[ -7.1  37.0  -4.1 -18.9  17.7 -18.8   1.8  -5.5   6.0  11.0  45.6  33.2
  -1.1   9.1  30.7  -2.8   1.8  -9.4 -16.6  -1.0   9.9 -32.0] : K.W
[  4.9  -1.1 -11.2  -7.4  19.3   8.3   6.2  18.2   2.1  16.8  12.6  26.2
 -25.9   5.5  58.9  13.2  -0.2  -5.3 -32.6   8.4  22.0 -23.8] : S.H
[  7.1   8.6 -11.8  13.8  -2.8   0.1  -4.3  45.4  -0.2  16.1 -17.5  14.0
 -11.2  -3.0  16.1   4.4  -0.8  -9.9  -6.2   6.3   2.1  -7.9] : M.B
[  6.9  -1.3 -20.7  -2.0  -4.1   1.6  -3.3  20.0   0.4  12.1 -24.6  -3.7
  -1.5   8.6  16.1   0.4   0.4  -8.9 -11.9  -0.7 -23.8  -5.1] : M.B
[-14.4  -6.6 -11.5   9.0  30.4  28.1  19.3   9.9  11.5  20.0  19.3  18.6
 -34.2   9.6  52.0  14.8  -7.4  -4.0 -44.4   9.2  25.2 -32.7] : S.H
[ -5.0  14.8  -7.5 -65.7  15.6 -36.8   2.4   2.5  -4.1   7.1  46.2  27.8
  -3.2   7.2  31.0   2.5   0.6 -12.6 -13.7  14.7   2.9 -24.5] : K.W
[ 10.7   8.6 -12.3   5.0   3.2  11.3  -0.1  59.2   3.7  17.4 -10.0  24.2
 -10.9   3.2  30.9   4.6  -2.8  -9.2 -28.6   7.1  14.7 -21.3] : M.B
[ -3.7  -3.0 -21.8 -26.1   7.4 -29.9  -3.3 -38.9   7.6   6.1  24.0   5.4
   4.4   1.0  13.9   4.9   7.3  -3.0  -5.1   9.4 -25.9 -10.3] : K.C
[ -8.9  17.4 -10.8 -23.2   4.2 -25.6  -3.3  -1.4   2.8   4.2  29.0  17.7
   3.8   1.6  17.6  -7.5   0.9  -5.6   3.6  10.3  -8.5 -13.8] : K.W
[  0.4   2.6 -19.7   5.9  27.2  14.1  10.3  32.4   8.0  16.4  11.8  19.4
 -31.5  24.2  54.0   9.8  -1.5  -1.6 -37.2  16.7  19.3 -32.0] : S.G
[ 13.5  -8.4 -30.2 -12.2  10.8 -17.8  10.6  14.8   4.2   6.7 -22.0 -12.8
 -33.6  27.7  18.7  15.1   2.0   3.1 -13.2  12.6 -18.3  -5.2] : S.G
[  1.0  12.9   0.5  12.7   6.6  23.2   4.7  49.0   0.1  13.9  -0.2  32.2
 -16.6 -15.5  46.1   9.7  -6.7 -13.7 -29.4   9.5  41.3 -29.0] : M.A
[-12.5  19.4   2.8 -20.3  15.6 -29.3  -3.1  11.0  -4.5   5.3  53.7  34.8
  -0.6  -3.8  24.0   0.6   4.4 -12.8 -17.0   9.6   8.5 -24.1] : K.W
[  5.6   6.7 -11.2  -1.9   2.1   7.3   2.7  60.8  -4.6  14.7   7.0  35.7
 -10.3   2.6  37.5   1.8   1.8 -20.3 -28.9  15.5  12.1 -24.9] : M.B
[-15.3  18.0  -1.1 -16.0  44.1 -33.8   2.4 -12.0   9.6  23.7  76.3  45.1
 -11.3   0.7  65.7   0.3   4.2 -12.9 -33.3  23.2  22.7 -60.6] : K.W
[ -7.9  14.1   0.8 -19.8  15.4 -21.2  -0.3 -17.4   6.5   5.0  48.7  24.0
   0.8  -7.2  19.6  -0.6 -14.6  -6.9 -11.7   8.0  13.4 -29.5] : K.W
[ -2.5   9.3  -9.4 -31.5  13.5 -39.9  -7.8 -31.5   4.2   6.2  32.4  25.5
  19.4 -12.7  24.7  -3.1  -1.8  -4.0  -4.4   2.9  -6.0 -18.5] : K.C
[  4.8   5.6  -5.5 -24.8   1.9 -42.2  -5.9 -35.7   3.8   1.5  12.8   4.0
   1.8   4.1  23.0   7.7   4.0  33.8  -7.3   9.9 -11.1 -12.0] : K.C
[ 15.6  12.4  -9.5   0.4 -10.4 -17.5   4.5  38.2  -0.6  14.8 -24.4  13.6
   6.3   4.7  18.7   4.0   3.4 -10.7  -7.4  -0.1 -11.2  -3.0] : M.A
[ 10.8  12.1  -0.2  -1.6   1.0  -9.3   1.6  50.4   8.5  16.8   8.2  33.3
  -7.8  -2.7  39.8  -0.2  -8.8 -13.5 -17.5   9.6  10.9 -18.4] : M.A
[  5.2  16.0 -10.5  -4.7   0.5  17.1   1.4  54.5   4.1  16.4  -3.8  27.2
 -10.9  12.6  26.7  -1.6   3.1 -19.4 -21.3  17.8   7.8 -19.6] : M.A
[  5.4  18.3  -9.6   8.8   5.6  16.2   8.1  56.5   0.2  23.9   5.0  28.6
 -13.7   4.9  26.2  -1.1  -1.9 -13.8 -21.1  10.9  21.4 -19.5] : M.B
[ -6.1  12.7   6.3  11.0  31.5  -6.2   2.5  72.4   8.0  33.4  45.2  67.0
 -27.1  -9.6  82.7  23.3  -6.6 -18.0 -41.7  13.2  70.3 -43.2] : M.A
[  3.7  -1.3 -30.4 -25.9 -20.4 -14.6 -11.8 -22.8  -4.8 -13.5 -26.1 -19.8
  20.3  10.5 -34.1 -13.5   9.6  -6.2  19.1  -2.8 -64.6  -8.3] : K.W
[  0.5  11.0  -2.4  -4.7  -0.4   7.9   0.3  46.6   0.4   4.9   3.8  25.9
   0.1   7.3  15.1   4.0  -1.5 -15.1 -14.5   6.0  13.8 -11.4] : M.A
[ 12.4  10.0 -18.2   3.3   1.8  -0.8   2.3  46.1   9.0  14.8 -17.9  22.7
  -8.7  14.0  23.1  -1.9  -2.5 -15.6 -12.9  14.6  -7.0 -13.8] : M.B
[  1.0  -2.1 -22.1 -12.0  19.0 -23.7  11.8  17.5  12.7  20.1 -11.9  -4.7
 -20.1  33.7  31.3   4.0   8.1  -2.1 -13.8  26.6 -23.9 -11.9] : S.G
[ -1.0   5.6 -17.1  -6.5  35.7  -3.2  12.1  46.9   6.2  17.7  21.3  18.4
 -45.0  40.8  59.1  16.6  -0.6  -5.8 -43.8  30.0  17.3 -35.6] : S.G
[  1.7   8.5 -22.8 -22.9  -4.3 -21.9  -2.9  -6.6   2.5   6.0   7.7   4.0
   5.2  11.4   8.1  -6.9   8.0 -12.5  -8.9   6.6 -31.7  -9.5] : K.W
[ -4.3   1.8 -14.1  -2.3  22.7   4.6   8.7  39.5   3.5  14.1  27.0  36.7
 -36.2  17.4  64.9  16.8 -14.6  -6.1 -43.5  14.4  20.2 -31.3] : S.H
[ 15.1   9.2 -15.5  -3.0  -6.4  -7.0  -7.2  63.6   3.9  15.2 -20.8  19.6
   2.9   3.3  16.2   5.7   4.9 -11.6 -14.9   8.8   6.5  -3.5] : M.A
[ -1.7   3.6 -19.4  -6.3  19.7  -0.1   8.2  48.3   3.0  17.7  24.3  25.8
 -40.7  17.5  68.1  18.2   3.4  -9.0 -29.8  22.5  15.8 -30.7] : S.G
[ -4.7  12.4 -13.3   0.8  32.1  -0.4  11.8  27.5   8.2  18.8  38.0  35.8
 -39.8  21.0  77.6  22.0  -2.4  -8.7 -48.4  32.6  38.0 -40.5] : S.H
[ -2.5  19.8  -1.5  10.6   0.5  -2.5  -2.9  62.5   3.1   6.4   2.8  22.0
  -9.6   6.4  29.3  10.1   5.6 -14.6 -13.7   1.2  27.9 -12.6] : M.A
[  1.3  16.6   6.1   5.1  13.2  -0.2   1.3  68.6   4.3  12.1  25.2  44.8
 -16.8  -6.3  61.1  16.0  -2.0 -18.1 -26.9  11.2  42.3 -21.9] : M.A
[-12.1  15.9 -13.0 -20.6  18.8 -15.7   3.4 -31.8   4.2  14.6  55.3  34.4
  -3.2  -2.1  43.1  24.1   3.3 -11.2 -25.4  10.7   8.3 -36.8] : K.W
[ 23.3  -8.9 -31.0  -5.8 -23.8  -4.1  -4.1   3.9  -3.9  14.3 -50.9 -14.9
   1.8  12.8 -13.1  -8.4   6.1  -8.4   7.8   0.2 -48.7  15.7] : M.A
[ -6.8  10.2   3.8  11.3  15.5  21.9   4.9  73.6   9.3  17.6  22.9  42.2
 -18.5   5.9  35.2   1.2  -4.3 -13.5 -31.4  10.3  34.2 -30.6] : M.A
[  4.5  -8.6 -30.6 -28.8 -13.3 -42.4  -7.5 -38.4  -5.5  -5.5  -9.4 -12.6
  23.7   2.2  -5.2  -4.1   9.6  -1.8   6.9  -2.0 -46.6  13.7] : K.C
[-15.6   6.3 -15.7  -4.6  38.4   4.8  11.9  63.4   6.5  29.8  61.2  44.7
 -37.7  17.2  81.8  14.4  -6.7 -12.0 -53.1  21.6  36.8 -49.5] : S.H
[ -5.9   3.9 -22.7 -26.7  -0.3 -16.2  -8.3  -6.9  -6.2  -2.6  14.2  21.2
  13.3   7.7  10.6  -6.2   6.1  -7.3   0.9   5.6 -34.1  -2.4] : K.W
[ -5.9   5.8 -22.2 -27.2   9.6   2.9  -0.6  17.4   9.6   4.6  38.3  36.3
 -11.5  15.6  28.0  -8.3   0.8 -22.5 -24.0  11.4   3.0 -19.9] : K.W
[  0.1  -6.8 -22.2  -2.0   6.7 -10.2   0.1  16.9  10.0   7.9 -10.2  -2.0
 -27.1  16.5  20.0  13.4  -1.1   0.0 -13.5   6.8 -19.5  -8.8] : S.H
[  3.4 -10.2 -39.6 -29.1  -7.5 -26.1  -5.3 -29.2   8.8   2.4  -9.1 -10.6
  18.4   3.3  -5.0  -5.9   6.0  -8.2  19.3   4.3 -43.2   2.8] : K.W

[ -4.8  17.9 -23.7  -5.7 -10.7   9.4  27.3 -39.5  -8.1 -24.4  15.2  22.4
   4.2 -13.2  -8.1   8.6  22.7   0.0   7.9 -16.5 -10.3  -8.1] : <50>.z351
[ -3.2  21.6 -10.1   2.4  37.0   3.3  -1.5  47.9 -30.2  -0.2  15.4  26.1
   3.7 -14.9  -0.6   4.6  -8.4   4.4   1.4  -0.7  -6.0 -17.6] : <50>.Z655
[ -7.2  36.2 -10.7 -12.7 -10.2  -7.5  15.4   1.4  17.3  11.4  24.4  -1.2
   2.0 -14.5  -3.8  -3.2  18.6   6.0  27.1  -1.2  16.3   8.9] : <43>.z415
[-20.1  66.9   8.0  -6.0  -3.2 -11.9  16.2 -14.9   6.4   4.0  21.5  11.0
  -9.2 -20.3  -7.8 -34.6  19.2   4.2  16.7   0.5  15.9   0.1] : <43>.z415
[ -7.2  75.0  12.7  -1.9   1.8  18.8  47.5 -19.9  25.2 -11.3  13.1   7.1
  11.9 -45.7   7.6 -68.6  54.3   7.6  18.7 -15.1  -5.3   6.9] : <42>.z710
[-20.2  31.2   9.5   3.8  -3.9 -20.2  13.0   2.2  30.1  -0.6   9.1  -4.3
  -2.3 -14.8   8.5   0.3   8.2  -1.4   4.1  -2.1  16.0  -1.8] : <43>.z415
[ -9.8  17.8  -4.0  -0.4  -2.7 -18.5  23.0  -7.0  20.2  -7.9  12.4  -4.6
 -21.6  -2.6 -22.5  -2.2  17.7   9.3   3.1   3.1   6.3  -2.9] : <43>.z415
[-32.1  26.3 -14.0  10.1 -10.9 -30.5  22.0   1.8  18.0  16.0  17.6   4.6
 -15.1 -14.7  -2.9  -5.9  21.4   7.6   7.6  13.7  12.0   5.7] : <43>.z415
[-16.2  26.6   6.1   7.2  -5.1 -14.1  26.9  -5.1  32.5   4.3  18.9   6.4
 -13.0 -10.9  -5.8  -4.6  27.1  10.4  14.1 -12.7  20.7   0.0] : <43>.z415
[ -2.3   4.9 -26.3   3.1   3.0  33.3  -2.8 -43.1 -39.6  -0.9   2.8  30.7
  10.8  -9.0 -13.6  -6.5  -4.3   8.1  26.8 -11.1   9.5 -17.7] : <50>.Z655
[-83.7  36.4  -3.1   1.8   1.3  11.5  23.4  -5.2   9.1   3.1  14.7   9.2
  -1.4 -18.6  20.1   7.4  34.4  -7.8  28.9   1.6  -5.5   0.8] : <42>.z313
[ -2.0  23.5 -37.0   0.1  14.3  17.5 -11.0 -48.9 -25.9   4.1  15.4  39.0
  23.8 -10.1   2.8  -2.6   1.2   4.7  13.9 -14.0  17.5  -2.4] : <50>.Z655
[ -5.4  31.2 -16.0  -0.2 -10.4  10.9   2.1 -10.5  10.2  11.2  22.9  32.0
  10.5 -10.1   2.3  -3.1  14.4  -0.3  -3.3  -6.6   1.6 -13.3] : <42>.z313
[ -4.8   4.4 -34.1   9.8   5.7  13.7   0.4 -40.3 -34.9   2.7   7.7  32.1
  16.2  -4.2 -11.2 -14.5 -11.5  -7.9  28.4  -1.9   2.6 -17.6] : <50>.Z655
[-17.4  16.3 -20.8  -3.8  -2.1  25.1  15.2 -41.9 -20.0   9.4   5.7  35.4
  34.0 -17.8   1.6   3.8   0.0  11.0  13.6  -1.1   2.3 -19.7] : <50>.Z655
[-14.7  31.8  -4.5   1.4  -7.0  18.9  12.8 -33.5 -22.1  -5.4  14.9  45.9
 -11.7 -24.7 -13.9   4.1   3.4   7.4  13.7  13.1  -8.3   3.6] : <50>.z351
[ -8.2  23.5 -20.9   1.2   7.5  11.1  17.3 -38.2 -17.1  -8.9   9.7  40.4
   8.3 -19.3  -1.8  28.0  -1.8  -5.8  29.8  -1.3  15.3 -23.0] : <50>.Z655
[-19.9  56.8  -3.0   6.1 -10.3 -25.2  41.7  -5.4  12.3  -5.6   7.2   3.3
   7.6 -11.6  -9.8   5.0  48.8   6.4 -15.3  -1.2   7.0   3.8] : <42>.z710
[ 29.1  28.3  -8.1  -3.0   6.1  31.3  25.2 -19.6   1.7   4.1  12.6  -0.6
  29.0 -20.1  -0.9   3.1  15.8 -11.7  19.2  -2.5   5.5  10.1] : <49>.z100
[-17.2  23.7   9.4  -1.6  -6.3  10.8  20.6  -6.6 -25.3   0.2  -0.4  19.3
  -1.1 -10.3  -6.0 -11.7   7.7  10.6  11.9  -3.0   4.8  -5.8] : <42>.z313
[ -7.7  17.5   0.6   5.9  -2.0   9.5  15.5  11.2   4.3   1.7  11.6  11.2
  -2.4 -83.7 -17.7   1.7  36.8  -2.9  21.6  -4.2  -0.2   4.8] : <42>.z313
[ -6.5  16.5 -23.9   4.0   4.4  15.2  14.2 -47.1 -32.7  13.4  12.5  54.6
  11.2 -24.6  14.9  -1.7  -9.8   6.0   7.8   4.8   6.5 -33.9] : <50>.Z655
[ -5.3   1.8  20.6  -8.6   2.8 -26.6  19.8   7.4  28.8   1.7  10.5 -10.8
 -13.6  -3.3 -15.8 -11.9  20.6   4.9 -10.8   4.1  24.8   7.3] : <43>.z415
[ -7.8  39.1   6.3  -5.5  22.2  40.8  22.1  -8.0  16.0  16.1  15.3  83.7
  10.0 -17.9  22.2  -2.5  20.5   7.4  33.2 -13.3  -4.3  -5.5] : <42>.z313
[-18.0  19.0  -7.6   2.6  -3.7   7.4  -2.1 -38.4 -21.9   9.8  15.7  47.5
  12.0 -29.6   1.0  -9.0 -21.6  13.0   9.8   6.0   1.4 -40.4] : <50>.Z655
[ -4.6  47.1  -2.7  -4.8   5.6  18.1   7.2 -12.7  -3.9 -52.2  13.1  -2.9
  25.2 -15.5  60.5  27.1   8.0  -2.5  17.3 -37.6  -2.4   4.2] : <49>.z100
